Below are the code and all the weights of a small trained network. Each question names an input and a target symbol and asks about switching units off, where a switched-off unit gives its printed mean instead of its output.

import numpy as np


def w(rows, s, z=0):
    codes = np.array(rows[::2]) - 128.0
    scale = np.full(codes.shape[1], s)
    scale[-1] = z or s
    return codes * scale


def norm(h):
    return h / np.sqrt((h * h).mean(-1, keepdims=True) + 1e-5)


def f(y):
    return y / 2 * (1 + np.tanh(0.7978845608 * (y + 0.044715 * y**3)))


def softmax(a):
    e = np.exp(a - a.max(-1, keepdims=True))
    return e / e.sum(-1, keepdims=True)


def log_softmax(a):
    a = a - a.max(-1, keepdims=True)
    return a - np.log(np.exp(a).sum(-1, keepdims=True))


def net(x, mask):
    ids = ['βηθλξστψω'.index(c) for c in x.split()]
    T = len(ids)
    res = E[ids] + P[:T]
    u = 0
    for l in range(3):
        q, k, v = (norm(res) @ M[l].T for M in (Q, K, V))
        z = softmax(np.where(np.tri(T) > 0, q @ k.T / 2**0.5, -1e9)) @ v
        res = res + np.where(mask[u], z, O[l][:, -1]) @ O[l][:, :-1]
        u += 1
        y = f(norm(res) @ A[l][:, :-1].T + A[l][:, -1])
        res = res + np.where(mask[u : u + 8], y, B[l][:, -1]) @ B[l][:, :-1]
        u += 8
    return log_softmax(norm(res)[-1] @ U[:, :-1].T + U[:, -1])


Q, K, V, O, A, B = {}, {}, {}, {}, {}, {}
E = w([
[67,163,170,172,108,179,123,156],'β',
[59,169,169,149,119,185,123,160],'η',
[69,142,164,153,135,17,135,90],'θ',
[169,214,18,164,170,69,183,139],'λ',
[106,175,83,185,255,180,137,97],'ξ',
[106,108,199,155,211,128,76,59],'σ',
[64,162,90,148,115,211,139,153],'τ',
[118,153,171,96,68,212,89,102],'ψ',
[113,134,140,30,174,161,76,150],'ω',
],0.0089)
P = w([
[32,220,56,114,100,35,36,1],'0',
[38,221,72,132,113,85,55,43],'1',
[39,209,86,110,111,112,72,67],'2',
[54,192,99,114,125,126,96,94],'3',
[68,176,108,114,119,146,115,105],'4',
[84,165,115,107,121,152,130,122],'5',
[98,155,124,105,123,165,143,132],'6',
[111,138,133,108,120,175,157,144],'7',
[128,124,145,104,115,180,163,154],'8',
[140,109,150,108,116,191,175,166],'9',
[155,89,164,112,114,201,185,174],'10',
[172,67,171,116,111,212,197,186],'11',
[182,49,176,118,114,213,205,203],'12',
[201,31,184,124,121,216,214,220],'13',
],0.0041)
Q[0] = w([
[46,176,135,134,79,244,142,254],'0.h1',
[199,114,35,101,93,127,132,130],'0.h1',
],0.0067)
K[0] = w([
[196,24,101,123,163,254,170,169],'0.h1',
[175,247,86,131,134,85,155,140],'0.h1',
],0.0065)
V[0] = w([
[198,194,53,150,208,75,253,56],'0.h1',
[148,90,241,172,225,179,50,89],'0.h1',
],0.0035)
O[0] = w([
[31,47,192,86,112,128,176,138,7],'0.h1',
[166,198,100,47,56,65,255,65,192],'0.h1',
],0.0048,0.002)
A[0] = w([
[59,81,65,173,146,130,71,222,75],'0.n1',
[150,131,188,205,119,107,72,174,5],'0.n2',
[135,131,158,195,33,128,165,118,14],'0.n3',
[178,140,158,108,168,159,180,14,112],'0.n4',
[206,168,54,191,120,24,137,122,67],'0.n5',
[58,33,150,129,181,63,205,110,170],'0.n6',
[54,66,172,178,93,137,116,193,34],'0.n7',
[254,97,92,149,151,107,143,120,54],'0.n8',
],0.0055,0.0025)
B[0] = w([
[174,158,141,162,68,74,103,193,172],'0.n1',
[116,142,70,104,163,203,144,103,53],'0.n2',
[91,165,112,41,170,157,146,148,110],'0.n3',
[94,121,133,169,92,83,73,187,254],'0.n4',
[96,44,86,201,86,184,75,35,150],'0.n5',
[253,204,104,146,118,132,84,153,199],'0.n6',
[82,88,155,98,155,125,71,169,81],'0.n7',
[110,126,179,116,113,163,159,109,75],'0.n8',
],0.0057,0.0015)
Q[1] = w([
[105,142,125,153,137,175,171,170],'1.h1',
[116,248,175,112,7,241,105,144],'1.h1',
],0.011)
K[1] = w([
[184,103,154,130,76,235,196,151],'1.h1',
[255,76,192,61,146,186,198,201],'1.h1',
],0.0061)
V[1] = w([
[147,128,149,55,106,104,34,89],'1.h1',
[170,132,226,189,3,140,111,50],'1.h1',
],0.0044)
O[1] = w([
[200,131,105,64,135,254,151,145,253],'1.h1',
[144,193,194,141,65,139,105,133,54],'1.h1',
],0.0076,0.0022)
A[1] = w([
[124,79,163,87,185,110,1,142,115],'1.n1',
[152,151,63,147,131,94,121,116,133],'1.n2',
[137,140,119,139,148,150,140,105,69],'1.n3',
[137,125,125,107,9,150,162,153,4],'1.n4',
[169,152,111,163,142,176,93,80,156],'1.n5',
[175,77,87,93,100,25,140,50,24],'1.n6',
[168,131,136,123,56,123,71,162,40],'1.n7',
[189,152,158,77,122,125,142,64,194],'1.n8',
],0.008,0.003)
B[1] = w([
[114,174,23,155,75,162,93,63,170],'1.n1',
[171,87,181,132,110,148,102,89,191],'1.n2',
[119,146,139,125,149,86,107,104,139],'1.n3',
[119,200,138,93,102,128,46,44,135],'1.n4',
[122,64,142,98,127,57,128,88,253],'1.n5',
[55,78,75,190,194,201,119,2,119],'1.n6',
[168,169,201,133,181,99,164,164,137],'1.n7',
[95,109,61,203,140,132,113,211,221],'1.n8',
],0.0064,0.0037)
Q[2] = w([
[84,120,162,130,170,97,129,45],'2.h1',
[147,119,93,123,113,114,2,106],'2.h1',
],0.006)
K[2] = w([
[82,117,66,133,214,2,32,17],'2.h1',
[70,166,56,113,71,123,7,140],'2.h1',
],0.0045)
V[2] = w([
[169,105,109,185,135,145,166,78],'2.h1',
[175,82,136,151,3,163,160,173],'2.h1',
],0.0045)
O[2] = w([
[155,185,162,71,145,81,1,139,99],'2.h1',
[34,197,109,120,130,126,65,44,3],'2.h1',
],0.0064,0.0025)
A[2] = w([
[120,104,122,131,158,115,135,118,162],'2.n1',
[135,116,81,84,132,178,137,101,1],'2.n2',
[112,139,121,77,102,87,158,120,42],'2.n3',
[96,122,124,152,159,122,116,8,78],'2.n4',
[141,132,112,159,156,107,106,62,120],'2.n5',
[104,153,137,134,142,106,126,144,86],'2.n6',
[115,145,118,119,138,128,137,132,53],'2.n7',
[133,124,130,139,137,141,166,137,135],'2.n8',
],0.017,0.0044)
B[2] = w([
[116,165,129,134,95,144,115,146,161],'2.n1',
[153,108,73,77,146,181,239,139,253],'2.n2',
[106,148,99,127,98,71,154,149,112],'2.n3',
[56,209,146,153,254,87,138,90,188],'2.n4',
[100,97,125,111,85,143,155,75,219],'2.n5',
[148,87,99,112,145,114,119,102,136],'2.n6',
[155,127,121,124,100,112,100,154,126],'2.n7',
[137,123,117,127,116,108,111,103,175],'2.n8',
],0.013,0.0066)
U = w([
[60,184,146,168,203,104,157,58,188],'β',
[163,30,142,169,19,134,135,46,17],'η',
[254,133,157,203,219,68,114,176,194],'θ',
[158,74,114,66,182,108,15,127,124],'λ',
[72,59,221,66,105,88,130,195,134],'ξ',
[107,190,94,84,45,16,146,172,7],'σ',
[29,70,92,213,122,175,68,220,109],'τ',
[135,236,184,130,74,207,70,159,140],'ψ',
[164,122,65,73,151,209,201,157,189],'ω',
],0.0072,0.0018)

Each question gives the input, a string of symbols that net reads in full, and the target symbol t.
The units are the heads (2 rows each of Q, K, V and O) and the neurons (one row each of A and B). Each row of codes is followed by its name. A weight is (code - 128) times the scale printed after its matrix; where a second scale follows, it is the last column's (O, A, B and U).
mask holds one flag per unit, layer by layer, with each layer's heads first. A switched-off unit (its flag False) gives its mean, the last column of its rows in O or B, instead of its output. The means were averaged over made-up inputs and are rounded, as every weight is.
A unit's drop is (log p(t) with every unit on - log p(t) with that unit switched off) / (log p(t) with every unit on - log p(t) with every unit switched off).
The circuit of an input: a set's keep is (log p(t) with only the set's units on - log p(t) with every unit switched off) / (log p(t) with every unit on - log p(t) with every unit switched off). Starting from the 12 units with the biggest drops (on a tie, the unit counted first), units are removed one at a time, each time the one whose removal leaves the highest keep (on an exact tie, the one counted first), for as long as the keep stays at least 0.8.
circuit, biggest first: the units of the circuit, biggest drop first
unit that matters most: the unit with the biggest drop
k most important neurons of layer l: the k neurons of layer l with the biggest drops, biggest first
drop of u: that unit's drop, to one decimal
input σ η σ η η ω ξ λ ξ ψ β, target ψ: circuit, biggest first -> 1.h1; 2.n2
input ψ θ τ ξ θ λ λ ψ ω ξ ω σ, target β: circuit, biggest first -> 1.n1; 2.n4
input ξ θ η β, target θ: unit that matters most -> 2.n5
input λ θ σ σ λ ω β θ ξ λ θ, target θ: circuit, biggest first -> 0.n6; 2.n2
input β λ ω ω ψ τ τ σ η β β, target η: circuit, biggest first -> 2.n4; 1.h1
input ω ω λ β σ ψ θ ψ ψ, target ψ: circuit, biggest first -> 2.n2; 1.h1
input ψ ξ σ β, target σ: 2 most important neurons of layer 2 -> 2.n2; 2.n4
input λ σ η ξ λ, target η: 2 most important neurons of layer 0 -> 0.n5; 0.n1
input ξ τ η, target τ: 4 most important neurons of layer 2 -> 2.n2; 2.n4; 2.n5; 2.n6
input ξ ξ β η β λ η τ, target τ: circuit, biggest first -> 1.h1; 2.n2; 2.n4; 2.n5
input β ω ψ σ σ ω θ β ξ ω β λ θ, target η: 3 most important neurons of layer 2 -> 2.n4; 2.n2; 2.n5
input τ η η β β, target η: 2 most important neurons of layer 2 -> 2.n4; 2.n2
input β β η, target η: 4 most important neurons of layer 2 -> 2.n4; 2.n2; 2.n6; 2.n1
input θ λ β, target λ: unit that matters most -> 2.n6
input θ η λ η, target λ: 4 most important neurons of layer 2 -> 2.n6; 2.n2; 2.n4; 2.n5
input ω ω ξ θ ξ β σ ψ λ ω σ σ, target θ: 3 most important neurons of layer 0 -> 0.n6; 0.n4; 0.n5
input ξ λ ω θ ψ β θ η, target θ: 3 most important neurons of layer 2 -> 2.n5; 2.n2; 2.n6
input τ η β η, target η: 2 most important neurons of layer 0 -> 0.n4; 0.n6
input ξ ξ ω ω ψ ω ω θ β η, target θ: 2 most important neurons of layer 1 -> 1.n1; 1.n8
input σ ω σ ω β ψ ψ ξ σ τ θ, target β: 2 most important neurons of layer 1 -> 1.n6; 1.n4
input σ ξ λ λ ξ ψ λ ψ ξ, target θ: unit that matters most -> 1.n1
input θ σ θ ω ω ω θ η ω ξ, target β: drop of 2.n2 -> 0.3
input ψ τ ω η σ η, target σ: drop of 2.n5 -> 0.2
